Below are the code and all the weights of a small trained network. Each question names an input and a class and asks about switching units off, where a switched-off unit gives its printed mean instead of its output.

import numpy as np


def w(rows, s, z=0):
    codes = np.array(rows[::2]) - 128.0
    scale = np.full(codes.shape[1], s)
    scale[-1] = z or s
    return codes * scale


def f(y):
    return y / 2 * (1 + np.tanh(0.7978845608 * (y + 0.044715 * y**3)))


def log_softmax(a):
    a = a - a.max(-1, keepdims=True)
    return a - np.log(np.exp(a).sum(-1, keepdims=True))


def net(x, mask):
    res = np.array(x, float).reshape(1, 8) / 4 @ E
    y = f(res @ A[0][:, :-1].T + A[0][:, -1])
    res = res + np.where(mask, y, B[0][:, -1]) @ B[0][:, :-1]
    return log_softmax(res[-1] @ U[:, :-1].T + U[:, -1])


A, B = {}, {}
E = w([
[132,123,131,145,141,131,117,88,118,148],'x0',
[124,140,130,116,137,121,142,138,117,108],'x1',
[133,135,131,133,125,129,132,130,122,135],'x2',
[122,118,124,133,110,132,126,149,156,132],'x3',
[186,103,110,197,74,238,182,79,124,26],'x4',
[97,8,104,118,165,151,232,208,88,192],'x5',
[54,157,217,78,33,205,134,80,97,147],'x6',
[142,121,129,130,135,135,114,92,119,151],'x7',
],0.013)
A[0] = w([
[74,139,135,110,117,104,126,107,124,164,129],'N0',
[110,162,170,129,103,138,84,118,158,67,158],'N1',
[234,72,49,167,157,155,180,145,122,91,160],'N2',
[238,119,63,173,157,131,127,132,158,83,174],'N3',
[215,220,102,156,125,66,61,129,182,94,255],'N4',
[133,138,131,121,152,46,88,161,121,165,189],'N5',
[100,45,138,115,151,174,214,147,93,172,160],'N6',
[123,121,113,117,93,197,137,89,128,93,152],'N7',
[99,90,134,92,153,98,143,160,105,180,135],'N8',
[191,150,139,171,95,159,119,108,134,45,127],'N9',
[39,204,203,69,89,97,87,110,138,186,178],'N10',
[143,90,147,146,65,229,184,107,83,93,54],'N11',
[163,140,95,108,177,4,105,158,155,195,246],'N12',
[55,71,174,87,87,193,168,145,58,180,44],'N13',
[142,168,175,113,76,179,119,100,119,126,127],'N14',
[166,49,76,153,171,119,172,157,111,155,90],'N15',
],0.013,0.0063)
B[0] = w([
[121,152,160,102,121,89,127,158,124,144,165],'N0',
[116,161,125,156,78,164,80,98,128,126,191],'N1',
[225,31,135,122,116,138,160,153,97,73,224],'N2',
[209,141,123,174,137,72,186,97,147,167,217],'N3',
[151,74,119,94,217,101,143,74,248,113,251],'N4',
[89,124,101,111,163,175,78,106,129,83,200],'N5',
[71,80,146,88,206,95,178,110,84,138,217],'N6',
[91,163,110,150,70,159,126,100,155,102,180],'N7',
[110,143,102,163,138,106,131,168,72,191,191],'N8',
[109,159,68,186,80,126,174,107,153,168,207],'N9',
[154,164,254,51,107,106,55,153,146,140,240],'N10',
[63,98,136,95,155,182,171,73,153,38,202],'N11',
[32,110,49,129,186,190,75,147,116,77,240],'N12',
[80,125,122,132,209,63,138,62,188,210,203],'N13',
[66,155,113,145,71,161,79,138,109,103,186],'N14',
[131,114,162,114,53,190,136,178,61,94,199],'N15',
],0.02,0.027)
U = w([
[59,90,101,115,228,151,116,58,195,82,252],'0',
[98,96,33,176,182,175,106,219,3,137,90],'1',
[172,208,254,88,91,107,19,156,156,135,132],'2',
[63,168,184,121,174,28,102,128,104,254,75],'3',
[236,123,82,227,125,69,168,79,199,141,79],'4',
[216,71,201,160,89,131,215,154,27,108,112],'5',
[64,222,144,189,40,184,92,85,154,116,48],'6',
],0.0086,0.0031)

Each question gives the input, the list of numbers given to net, and the class t.
The units are the neurons (one row each of A and B). Each row of codes is followed by its name. A weight is (code - 128) times the scale printed after its matrix; where a second scale follows, it is the last column's (A, B and U).
mask holds one flag per neuron, in row order. A switched-off neuron (its flag False) gives its mean, the last column of its row in B, instead of its output. The means were averaged over made-up inputs and are rounded, as every weight is.
A unit's drop is (log p(t) with every unit on - log p(t) with that unit switched off) / (log p(t) with every unit on - log p(t) with every unit switched off).
The circuit of an input: a set's keep is (log p(t) with only the set's units on - log p(t) with every unit switched off) / (log p(t) with every unit on - log p(t) with every unit switched off). Starting from the 12 units with the biggest drops (on a tie, the unit counted first), units are removed one at a time, each time the one whose removal leaves the highest keep (on an exact tie, the one counted first), for as long as the keep stays at least 0.8.
units of the circuit, in order: the units of the circuit, biggest drop first
unit that matters most: the unit with the biggest drop
top k neurons: the k neurons with the biggest drops, biggest first
drop of u: that unit's drop, to one decimal
input [-6,6,7,-3,-4,1,1,6], class 3: units of the circuit, in order => [N4, N11]
input [2,3,-8,6,-3,3,1,-6], class 3: unit that matters most => N4
input [2,8,-6,2,-7,1,-2,3], class 1: units of the circuit, in order => [N4, N8]
input [-5,-5,7,-4,0,-2,5,8], class 2: top 2 neurons => [N10, N12]
input [4,-7,7,-3,-8,0,1,1], class 2: top 3 neurons => [N10, N6, N4]
input [5,8,8,8,6,7,0,2], class 5: top 2 neurons => [N2, N15]
input [-7,8,2,-7,6,5,0,-1], class 5: top 4 neurons => [N2, N4, N12, N15]
input [7,8,-4,0,7,4,0,8], class 5: top 3 neurons => [N2, N4, N12]
input [5,-3,1,-4,5,4,0,-2], class 5: top 3 neurons => [N4, N12, N2]
input [-4,1,-1,4,7,0,-8,4], class 4: top 2 neurons => [N3, N9]
input [-2,-7,-6,1,-2,-7,8,0], class 2: drop of N10 => 0.7
input [6,7,2,-8,-8,1,-3,5], class 1: drop of N8 => 0.3
input [1,-8,-1,-7,-1,-6,3,-8], class 2: drop of N10 => 0.1
input [-3,-4,-1,8,0,3,-1,-7], class 1: units of the circuit, in order => [N4]
